In the rows, 128 means zero.
Each row of numbers belongs to one of the nodes below and depends on some of the facts about them. Some rows are named. Which node is each other row?

There are 2 kinds of fact about the nodes: ε, ξ.
(barun, ε, vazur); (barun, ε, moskar); (barun, ε, klegobon); (barun, ε, kezim)
(barun, ε, drifar); (bepin, ε, moskar); (bepin, ε, dofus); (bofa, ε, drilim)
(bresi, ε, skegun); (bresi, ε, greklo); (bresi, ε, gropa); (bridrol, ε, drilim)
(bridrol, ε, drapo); (bridrol, ε, gogus); (broka, ε, skolo); (bruril, ε, kezim)
(bruril, ε, riplin); (bruvin, ε, bruril); (bruvin, ε, riplin); (draflin, ε, plaropul)
(drapo, ε, plaropul); (drilim, ε, gropa); (drudrodruk, ε, plaropul); (fasin, ε, gedebri)
(fogin, ε, draflin); (fogin, ε, gropa); (gedebri, ε, vazur); (gibrari, ε, riplin)
(gogus, ε, moskar); (gogus, ε, klegobon); (gropa, ε, stefo); (gropa, ε, vazur)
(gropa, ε, plaropul); (grotrogrik, ε, riplin); (grunul, ε, ploti); (kezim, ε, gibrari)
(klegobon, ε, stefo); (klegobon, ε, gibrari); (klelon, ε, kezim); (klobes, ε, klelon)
(klobes, ε, bruril); (klumel, ε, dofus); (klumel, ε, skolo); (klumel, ε, bofa)
(kosen, ε, moskar); (kosen, ε, drilim); (leru, ε, klegobon); (leru, ε, luza)
(ligok, ε, skegun); (ligok, ε, klegobon); (lotrak, ε, vazur); (lotrak, ε, bruril)
(luza, ε, stefo); (luza, ε, vazur); (luza, ε, gedebri); (meplun, ε, gedebri)
(meplun, ε, gropa); (mepo, ε, plaropul); (mepo, ε, riplin); (moskar, ε, gropa)
(nemom, ε, fasin); (nemom, ε, leru); (nemom, ε, bofa); (panom, ε, klegobon)
(panom, ε, gibrari); (panom, ε, bofa); (pavir, ε, dritras); (pegan, ε, grena)
(pegan, ε, posul); (pemosku, ε, greklo); (pifus, ε, draflin); (plaropul, ε, vazur)
(ploti, ε, kezim); (ploti, ε, gogus); (plusto, ε, klastuklik); (plusto, ε, kliflum)
(posul, ε, fasin); (posul, ε, grunul); (refle, ε, leru); (renel, ε, klastuklik)
(sitra, ε, posul); (sitra, ε, flufem); (sitra, ε, refle); (sitra, ε, gogus)
(skegun, ε, leru); (skegun, ε, klelon); (skegun, ε, gedebri); (skezi, ε, tebir)
(skolir, ε, stilak); (skolo, ε, fasin); (skolo, ε, meplun); (skolo, ε, gropa)
(skudom, ε, drifar); (statri, ε, klastuklik); (statri, ε, dritras); (statri, ε, gibrari)
(statri, ε, gedebri); (statri, ε, drifar); (stefo, ε, riplin); (tidroplo, ε, tebir)
(tidroplo, ε, pemosku); (tidroplo, ε, briskur); (tidroplo, ε, pifus); (tidroplo, ε, refle)
(tidroplo, ε, drifar); (tifa, ε, sitra); (treta, ε, barun); (treta, ε, drudrodruk)
(trutar, ε, bruvin); (trutar, ε, drudrodruk); (vagriver, ε, fasin); (vagriver, ε, klobes)
(vazur, ε, gibrari); (viven, ε, skezi); (vize, ε, drilim); (zali, ε, ligok)
(zuflen, ε, mepo); (zuflen, ε, moskar); (zuflen, ε, bruvin); (zupum, ε, drilim)
(bepin, ξ, skezi); (bofa, ξ, grunul); (brebru, ξ, barun); (bresi, ξ, leru)
(bridrol, ξ, brebru); (brinan, ξ, vaplur); (briskur, ξ, renel); (brotradra, ξ, faflo)
(bruril, ξ, flaplebe); (bruvin, ξ, flobri); (damal, ξ, skolir); (damul, ξ, fedram)
(dofus, ξ, sitra); (draflin, ξ, gruper); (dralustu, ξ, purafos); (drapo, ξ, zali)
(draror, ξ, fogin); (drifar, ξ, kliflum); (drilim, ξ, kezim); (fadri, ξ, suflis)
(faflo, ξ, plusto); (flaplebe, ξ, pemosku); (fleres, ξ, damul); (fligrek, ξ, bridrol)
(flobri, ξ, flufem); (flufem, ξ, satrum); (fogin, ξ, fadri); (gedebri, ξ, vagriver)
(giku, ξ, zuflem); (golam, ξ, grotrogrik); (grosek, ξ, briskur); (grotrogrik, ξ, klelon)
(grunul, ξ, bruvin); (grusilo, ξ, nupekol); (kezim, ξ, treta); (klastuklik, ξ, drapo)
(klegobon, ξ, klobes); (kliflum, ξ, damal); (klobes, ξ, moskar); (kloze, ξ, mepo)
(kosen, ξ, panom); (lasobris, ξ, zuves); (leru, ξ, fasin); (liskonu, ξ, riplin)
(lotrak, ξ, dritras); (meplun, ξ, grosek); (nupekol, ξ, viven); (panom, ξ, vidre)
(pavir, ξ, bagok); (pedrar, ξ, lotrak); (pemosku, ξ, dralustu); (pifus, ξ, pavir)
(plezik, ξ, klegobon); (plivas, ξ, stisidru); (plusto, ξ, puske); (puske, ξ, skudom)
(puvu, ξ, noga); (refle, ξ, skegun); (replufi, ξ, draflin); (riplin, ξ, vazur)
(satrum, ξ, nemom); (sipli, ξ, kloze); (skegun, ξ, posul); (skolir, ξ, puvu)
(skolo, ξ, drilim); (statri, ξ, plivas); (stefo, ξ, fligrek); (sterel, ξ, sipli)
(stilak, ξ, grena); (suflis, ξ, bepin); (tidroplo, ξ, sterel); (trasak, ξ, trugrik)
(treta, ξ, grusilo); (trugrik, ξ, brinan); (vagriver, ξ, skolo); (vaplur, ξ, dofus)
(vidre, ξ, pedrar); (viven, ξ, klastuklik); (zibrosku, ξ, tidroplo); (zuflem, ξ, brotradra)
(zuflen, ξ, bofa); (zuves, ξ, liskonu)

Some nodes and their rows:
[119 132 141 121 118 123 119 121 155 130 140 112 144 145 143 116 131 127
 139 107 128 129 111 122 121 141 126 118 133 126 131 109 119 136] -> fedram
[122 136 133 120 143 124 123 120 127 135 127 112 113 145 137 144 120 130
 138 106 128 127 116 123 124 135 121 118 137 136 119 122 123 138] -> lotrak
[122 124 150 126 113 129 125 122 126 123 126 111 108 146 142 114 116 131
 135 106 129 128 119 123 126 130 122 127 140 126 133 108 126 138] -> kliflum
[120 117 134 122 137 124 129 120 126 128 128 115 121 149 148 113 118 128
 133 106 126 126 111 122 130 131 122 122 134 137 114 121 120 139] -> plaropul
[124 120 134 119 146 123 131 120 125 129 125 108 121 145 143 127 119 128
 136 107 128 131 111 123 122 131 125 119 134 129 116 118 122 138] -> leru
[207 112 130 122 113 119 179 162 252 119 124 141 149 144 176  96 151 163
 191 109 128 166 110 134 112 132 166 120 166 153 143 179 124 138] -> nemom
[118 131 140 123 117 123 119 121 155 128 141 112 145 145 141 118 130 129
 139 106 128 129 111 125 119 143 125 116 133 128 132 109 120 138] -> stisidru
[118 128 141 123 121 122 127 121 128 126 130 108 119 145 134 127 118 125
 138 113 127 128 113 123 123 132 120 127 137 123 131 108 122 137] -> sipli
[123 113 132 154 121 120 124 125 127 118 121 107 108 145 137 151 120 120
 136 156 132 133 132 124 154 133 122 115 133 120 145 118 132 137] -> zuflem
[118 116 153 123 174 145 194 172 182 125 123 148 116 144 125 106 160 183
 131 105 132 161 109 123 124 130 146 144 132 176 127 161 124 140] -> grunul
[119 127 141 124 122 122 130 120 126 125 128 109 117 144 131 126 117 124
 139 111 126 129 113 122 123 133 119 129 138 124 129 107 121 138] -> brinan
[124 123 138 119 127 130 125 124 130 129 125 113 111 146 139 120 120 140
 136 108 130 132 121 123 127 131 126 124 140 127 125 111 123 137] -> pavir
[118 114 138 120 134 124 165 124 125 123 120 109 109 144 127 118 117 127
 136 124 128 128 124 125 125 131 120 146 148 122 122 112 122 139] -> plezik
[116 113 137 120 166 145 120 128 135 143 175 110 209 150 146  96 205 190
 132 216 198 128 123 199 150 131 165 113 171 131 115 145 162 142] -> treta
[122 133 145 119 116 122 118 120 142 122 135 111 160 144 135 117 133 131
 135 107 127 128 110 121 114 134 123 114 134 132 128 110 120 138] -> grena
[118 124 142 123 123 123 134 121 129 126 127 110 120 144 134 122 117 126
 138 113 126 128 114 123 123 132 121 128 139 124 128 110 120 138] -> flaplebe
[120 111 133 121 126 131 134 120 126 134 130 112 124 148 150 111 115 127
 133 110 126 128 112 124 123 129 124 122 134 119 119 106 120 137] -> tebir
[117 181 170 118 116 132 122 142 124 152 143 108 136 160 131 128 116 124
 146 108 128 126 110 123 114 138 121 166 148 120 123 104 124 163] -> puske
[120 127 133 120 140 126 132 123 130 137 129 118 116 147 134 128 125 134
 135 114 127 127 112 123 125 130 123 123 142 135 115 128 120 139] -> trutar
[118 130 139 123 124 121 128 121 129 128 129 108 117 145 132 133 121 126
 140 114 127 131 116 122 124 136 121 128 139 122 132 111 121 139] -> skolir
[119 129 140 123 122 122 128 121 128 126 129 109 118 145 134 126 119 123
 137 109 127 129 115 121 124 134 120 124 138 123 132 107 121 138] -> suflis

Rows to name:
No name comes twice in this set of rows, the named rows included.
[123 113 130 157 130 119 155 124 125 117 119 106 112 145 128 152 118 122
 134 178 131 131 151 123 165 132 122 113 136 120 141 122 143 138] -> giku
[118 121 132 142 121 117 122 123 125 119 124 107 110 145 134 147 118 122
 139 134 131 130 124 125 138 134 119 114 134 121 140 110 130 137] -> brotradra
[117 115 142 122 212 160 219 196 157 140 120 158 111 143 123 124 157 188
 133 109 132 161 111 123 150 130 141 167 133 179 118 167 123 140] -> zuflen
[153 115 136 123 124 124 203 164 217 118 121 149 118 144 155  96 140 163
 148 106 129 158 113 122 115 132 153 148 150 153 140 163 124 139] -> flobri

The same nodes again, as new rows of numbers:
Some nodes and their rows:
[125 128 120 147 133 103 104 118 120 114 140 125 129 129 129 148 121 134
 114 133 154 138 122 105  88 150 130 143] -> skudom
[134 109 131 111 114 132 117 129 105 125 126 143 133 132 124 136 103 131
 139 118 113 147 120 127 130 116 137 111] -> replufi
[118 125 128 157 136 108 112 116 116 125 114 133 127 124 116 166 118 136
 125 134 133 142 120 108 124 142 133 130] -> ploti
[129 104 149 130 118 144 127 121  90 129 121 139 133 133 114 135 101 132
 130 118  86 150 124 138 128 107 133 109] -> suflis
[133 102 147 131 106 154 140 118  89 121 137 141 125 132 131 149 106 150
 140 121  83 145 121 136 130 117 129 114] -> kliflum
[127 153 135 130 129 106  96 112 108 128 117 136 121 132 115 163 116 135
 132 129 148 151 132 123 115 129 130 121] -> gruper
[138  96 150 115 113 153 125 130 106 151 123 142 134 113 135 144 108 149
 126 129 121 129 117 137 116 121 130 119] -> riplin
[120  93 151 117 118 147 119 122  95 135 130 140 127 134 104 125 102 140
 108 117  91 136 125 143 110 109 132 112] -> trugrik
[150 138 140  95 107 143 122 183 140  90 122 169  96 126 100 142 108 135
 116 135 147  78 133 158 171 107 139  80] -> flobri
[120 130 134 148 132 118 110 115 118 148 116 134 132 117 126 164 122 139
 123 142 148 139 121 120 113 133 132 125] -> moskar
[136 109 139 138 123 163 133 117 108 122 119 127 122 130 129 142 113 135
 125 131  91 157 111 123 131 113 136 114] -> lotrak
[136 117 159 102 114 144 121 126  99 126 125 141 134 138 122 140 115 133
 135 115 105 142 122 138 132 106 134 112] -> fligrek
[151 101 141 116 128 170 133 121 120 125 109 131 139 133 118 131 117 118
 127 122  95 138 116 126 143 112 136 122] -> bridrol
[121 128 123 155 137 124 113 111 121 131 109 131 127 126 108 156 115 135
 121 136 136 145 121 110 122 139 134 130] -> broka
[141 103 125 119  90 135 130 127 114 145 131 152 126 139 147 156 104 188
 140 113 123 125 117  99 136 137 143 119] -> klastuklik
[148 103 132 122 123 145 140 128 112 126 116 141 133 126 137 144 115 128
 138 121 107 134 110 117 139 124 136 120] -> meplun
[128 132 138 137 124 128 106 108 121 152 124 127 133 119 123 161 117 136
 127 145 153 140 126 122 121 126 134 130] -> plaropul
[129 111 139 116 111 128 113 131 107 123 127 139 132 132 121 137 112 141
 141 122 106 148 123 126 125 114 139 108] -> damul
[123 139 135 145 142 120 112 107 124 124 108 129 124 128 111 160 129 133
 119 136 131 144 118 107 119 132 136 124] -> klumel
[138 103 145 136 119 140 136 124 104 129 137 131 135 130 133 136 121 132
 123 120 101 114 124 129 131 113 136 127] -> pemosku
[135 110 144 108 117 145 121 128 102 124 129 141 134 135 114 135 112 142
 133 118 104 138 122 135 126 109 137 111] -> zuves

Name these rows:
No name comes twice in this set of rows, the named rows included.
[136  97 132 155 125 154 142 117 108 115 134 122 133 135 124 121 115 125
 113 118  82 120 124 123 141 113 137 128] -> tidroplo
[143 108 127 149 120 153 135 121 119 100 133 132 115 133 123 141 128 163
 129 129  88 136 116 108 126 118 138 113] -> statri
[144 110 139 124 125 149 133 121 118 120 123 131 129 132 125 138 122 137
 116 122 104 122 113 123 133 118 139 125] -> bresi
[139 118 137 125 111 150 128 124 109 112 136 134 118 139 124 147 123 147
 126 124 100 134 119 125 124 124 135 115] -> pavir
[148  94 141 128 129 175 142 117 104 124 113 134 127 131 119 137 121 135
 119 124  82 137 113 124 136 113 133 122] -> panom
[121 101 151 121 116 141 129 125  97 143 116 136 136 126 127 149 104 120
 116 127 107 147 111 143 125 119 133 115] -> dofus
[118 140 144 159 133 111 107 101 106 135 134 119 131 131 109 150 122 143
 108 131 138 123 140 124 109 125 132 134] -> skezi
[168  92 142   7 133 123 101 147 128  96 168 136 167 121 117 117 165 150
 165 106 137 118 110 107  42 117 140 130] -> faflo
[137 128 127 115 112 129 114 161 130 108 121 156 113 128 109 137 102 132
 126 131 137 108 130 135 149 116 138  92] -> satrum
[129 140 126 161 127 120 109 105 111 114 132 131 109 132 117 158 115 155
 127 136 133 149 128 108 107 140 128 127] -> renel

Now the same nodes, written a new way:
Known rows:
[164 135 143 124 114 145 127 150 131 120 101 174 154 149 143 124 137  86
 122 134 125 167  99 122 157 183 148 137 140] -> purafos
[108 110  98 130 153 152 125 144 100 101 139  78 150 153 120 112  82 147
 134 173 166 120 126 137 112  54 165 142 122] -> trasak
[ 73 131 119 102 148 171 119 117 132 126 193  68  99 107 103 176  78 193
 121 181 101 117 168 107 131 101 115 114 115] -> stefo
[143 116 106 154 115 109 100 171 129 107 141  76 137 111  96 136 122 160
 135 151 147 134 157 124 132  88 133 147 151] -> kliflum
[149 127 129 105 137 106 119 101 156  99 149 117 115 142 150 120 158 126
 138 146 103 173 155 126 121 120 140 119 111] -> ligok
[105 114 124 126 124  87 143 106 134 125 173  48 119 128 172  94 140 199
 149  72  63 103 160 189 114  40 141 109  92] -> refle
[137 126 129 126 141 135 124 124 124 128 120 159 125 129 128 128 139 114
 128 140 127 144 128 109 129 141 123 134 129] -> viven
[144 130 154 113  49  99 136  98 145 130 139 182 113 146 169 122  84  96
  92  97 169 127 116 170 124 229 106  93 116] -> vazur
[130 112 130 137 122 103 120 136 128 116 144 173 117  90 127 111 135 111
 161 101 146 132 116  93  71 134 120 129 145] -> ploti
[127 142 114 160 138 123 103 131 100 100 143 120 146 140 111 110  87 159
 135 103 152 105 163 144 148  83 124 121  96] -> replufi
[ 71 103 120 147 156 183 110 139  50 130 157 188 157 103 142 116  72 158
 146 143 123 148 162  80  85 147 111 135 119] -> bruril
[150 142 143 126 123 126 107 134 131 120 129 126 129 130 104 145 103 113
 114 187 120 106  89 103 145 140 133 148 148] -> grosek
[131 110 115 119 120 151 135 160 138 108 140  83 141 156 125 127 109 124
 134 150 154 132  99 144 127  80 177 135 139] -> dofus
[ 90 119  91 136 178 143 123 120 101 126 137  95 123 121 108 119 131 160
 142 131 142 131 181 120  96  74 120 124 114] -> zuflen
[121 100 165 122  43  80 188 146 171 152 165  96 116 108 174 131 161 160
 154   6  66  95  93 198 128  92 129 102 117] -> posul
[137 135 128 123 140 131 121 127 125 129 102 143 145 128 124 122 130 116
 124 148 140 142 118 112 150 141 141 141 140] -> klastuklik
[102 129 125 144 145 154 118 121 154 127 122 115 112 131 108 136 185 112
 169 104 131 118 182 117  78  91 154 111 107] -> bofa
[139 158 143 129 122 127 125 110 121 130 118 163 136 142 135 110 112 123
 127  79 128 114 120 149 172 148 127 108 108] -> liskonu
[127 128 113  96 159 129 150 133 147 151  62 142 130 110 135 130 192 108
 139 112 168 189 136 117 148 153 143 131 157] -> bagok
[134 116 131  86 113 155 163 147 162 122 121 119 130 156 144 137 140  94
 132 138 158 157  68 147 141 125 181 124 139] -> stisidru
[114 162 126 145 162 130 110  99  87 125 115 150 146 134 127  95  88 144
 126  98 136  97 139 143 157 114 119 114  96] -> lasobris

Name these rows:
No name comes twice in this set of rows, the named rows included.
[ 96 155 143 121 116 173 125 133 123 137 144 151 135 119 142 126  89 160
 139  84  86 127 146 143 180 167 135  96 103] -> riplin
[143 138 145  87 116 125 101  79 172  81 173 129 105 157 153 138 105 105
 118 193 121 151 126 122 113 156 161 108 114] -> klegobon
[148 146 179 118  82 168 144 112 175 137 142 168 102 175 116 184 149  51
 116 121 108  86  72 136 124 160 137 106  99] -> moskar
[129 113  94 163 147 106  88 164 105  96 141  68 142 116  90 119  97 174
 131 167 164 122 177 115 110  58 122 151 138] -> drifar
[158 129 144 106 111 122 139 131 163 119 124 158 116 132 141 145 167  91
 131 124 114 172 108 117 145 175 139 125 139] -> zali
[158 117 143  93  75  85 121 123 204 106 163 129  70 110 114 164 144  87
 128 143 161 133  91 112 102 159 129 113 154] -> barun
[119 117 153 139 129 151 151 120  95 153 106 159 151 152 124 167 145 121
 119 114 112 105 121 125 130 114  93 134  77] -> skolo
[112 111 126 127 118 114  99 119 120 108 131 179 129  99 144 114 104 113
 146 144 170 146 141  89  64 168 122 131 148] -> kezim
[139 124  84 120 118 140 171 117 110 148 167 125  81 151 127 115  76 109
  56 142 181 118 118 162  96 182  60 124 144] -> plaropul
[165 114 128 137  81 106 112 187 170 110 143  82 119 115 103 157 141 136
 134 131 137 149 133 126 143 124 140 141 160] -> noga
[110 100 116 140 140 114 133  83  53 145 108 142 163 157 140 133  67 142
  68 172 179 103 133 142 108 129  56 151  88] -> gedebri
[ 78 118 125 117 111 157 111 131 134 122 167 116 125 106 147 137  93 165
 140 154 105 153 176 119 104 166 137 110 131] -> gibrari
[141 109 155 121 101  99 129 137 137 134 124 210 118  79 133 138 152  92
 142 122 131 151  87  70  89 186 107 146 168] -> klelon
[135 138 133 120 129 131 119 119 173 120 157 122  79 119  80 165 147 106
 145 133 135 101 113 105 104 105 130 119 133] -> bridrol
[117 129 117 141 105 166 163 114 116 162 141 117 106 173 124 152 107 104
  71 127 144  89 132 165 103 161  77 112 102] -> gropa

The same nodes again, as new rows of numbers:
Named rows:
[188 137 130 120 157 119 113 171 105 135 113 139 137 115 123  95 118 144
  76 126 119 124 128 125 154 139 153 144] -> riplin
[179 137 122 120 150 127 127 139  93 140 118 135 142 119 117 100 112 140
  97 121 135 141 112 110 121 137 132 143] -> grotrogrik
[192 121  87 129 162 107 126 140  81 145 117 139 134 111 119  77 113 149
  80 114 147 131 121 133 115 134 126 147] -> stefo
[154 135 139 138 132 156 124 126 103 139 146 131 159 148 138 112  97 110
 134 124 111 138  89  86 112 139 126 125] -> klobes
[145 133 123 131 130 140 123 161 141 102 128 136 140 146 137 116 125 112
 123 131 106 122 129 119 129 140 145 136] -> vidre
[170  80 105 132  90 129 143 130  96 111 142 127 126 170 159 123 100 116
 114 132 130 141 102 104  74 128 100 140] -> meplun
[130 117 131 165 124 134 113 162 132 123 124 133 125 148 125  60 113 100
 121 136  95 117 172 122 119 155 153 139] -> giku
[134 129 108 113 125 181 117 135 134 117 114 110 133 127  85 127 126  97
 148 137 139 130  86 145 109 140  99 182] -> draflin
[134 167 139 121 124 158 143 124 126 104 107 138 150 146 119 121 120 108
 156 117 113 156 107  75  97 137 144 131] -> sitra
[133 112 111 132 141 133 116 162 138 110 141 132 150 147 138 101 128 119
 115 130 107 112 125 134 123 137 134 131] -> fleres
[157 123 165  69 150 161 127 207 169  94 202  87 200 131 103 137  97 151
  88 140 119 103 119 167  46 120  95  94] -> satrum
[151 151 144 124 118 147 133 162 147  97 113 139 135 144 131 138 123 114
 124 135 107 136 132 101 135 146 153 135] -> noga
[168 170  94 125 130 147 141 124 118  88 118 147 142 148 159 163 128 104
 160 111 126 146  80  94 128 132 144 152] -> skudom
[ 94 117 156 111 123 133 174  68 136 139 124 111 130  87 145 178 202 220
 111 124 116 165  93  95 124 169 130 114] -> zali
[143 103 138  55 130 106 176 130 164 106 186 124 199 182  38 118 131 131
  76 194 156 147  91  92  65  75  79 112] -> bofa
[142 138 133 151 120 141 121 161 135 110 115 138 126 146 132  95 119 102
 127 133  99 127 155 109 129 151 158 141] -> brotradra
[135 138 120 119 131 129 135 126 119 110 144 126 151 152 119 115 125 108
 141 136 135 149 122 105  96 131 131 155] -> bridrol
[118 151 101 129 149 121 151 114 139 107 143 141 160 142 113 118 132 121
 151 121 142 151 139 105  85 136 131 129] -> gogus
[ 49  63 141  98 150 125  91  98 146 149 103 153 145 107 135 174 112 162
 137 102 155 163 126 106 131 174 108 117] -> treta
[196 118 155  68 164 142 141 156 125 152 172 116 201 127  54 101  92 159
  50 157 140 125  66 115  86  99  82  98] -> bruvin
[134 113 110 134 140 133 115 162 137 110 141 132 149 146 139 100 128 117
 117 130 107 111 126 135 124 136 133 132] -> plezik

Rows to name:
No name comes twice in this set of rows, the named rows included.
[136 125 131 122 130 138 124 163 143 103 128 133 144 145 135 120 127 121
 117 131 106 125 126 118 126 138 140 130] -> greklo
[145 127 111 134 118 152 152 122 121 106 105 147 143 146 141 116 112 127
 137 101 111 147 100  84  75 137 120 102] -> skegun
[ 78  79 148 103 141 125 132  64 140 144 125 125 137  87 146 166 164 195
 124 120 125 149 101 105 127 171 126 119] -> viven
[142 133 124 121 135 148 128 132 117 123 126 128 148 137 118 114 118 118
 131 125 126 140 103 109 106 136 123 142] -> trutar
[148 139 117 131 128 143 135 133 120 113 127 134 143 145 128 114 116 110
 137 123 121 141 112 103 104 137 131 139] -> skolir
[140 114 149  84 138 164 157 133 174 126 188 125 213 169  53 122 104 122
  98 169 122 123  54  93  74  97  70  77] -> grunul
[145 143 154 117 106 168 140 126 113 112 110 134 148 153 138 129 105 114
 144 117 103 154  84  63  92 136 130 117] -> posul
[184 158 127 110 135 158 124 141 106 131  90 126 124 110  89 121 114 121
 115 130 142 148 102 117 132 143 128 175] -> mepo
[138 131 125 124 128 148 132 131 120 117 129 131 149 145 128 116 116 118
 135 122 119 141 103  99  98 135 125 131] -> pegan
[ 85  93 133 108 128 161 144  71 142 152 130  87 123  73 115 172 203 194
 123 138 131 139  70 149 134 172  97 161] -> drapo
[146 123 127 121 121 141 135 131 114 116 129 130 145 148 133 119 115 120
 128 126 123 145 105  98  95 133 124 134] -> broka
[127 118 103 125 140 152 119 132 118 120 135 121 150 141 115  95 124 108
 140 125 125 125  97 128  95 132 112 152] -> pifus
[152 160 149 151 131 161 135 115 129 139 164 140 167 149 136 147  92 104
 153 130 116 147 100  75 121 154 129 113] -> klelon

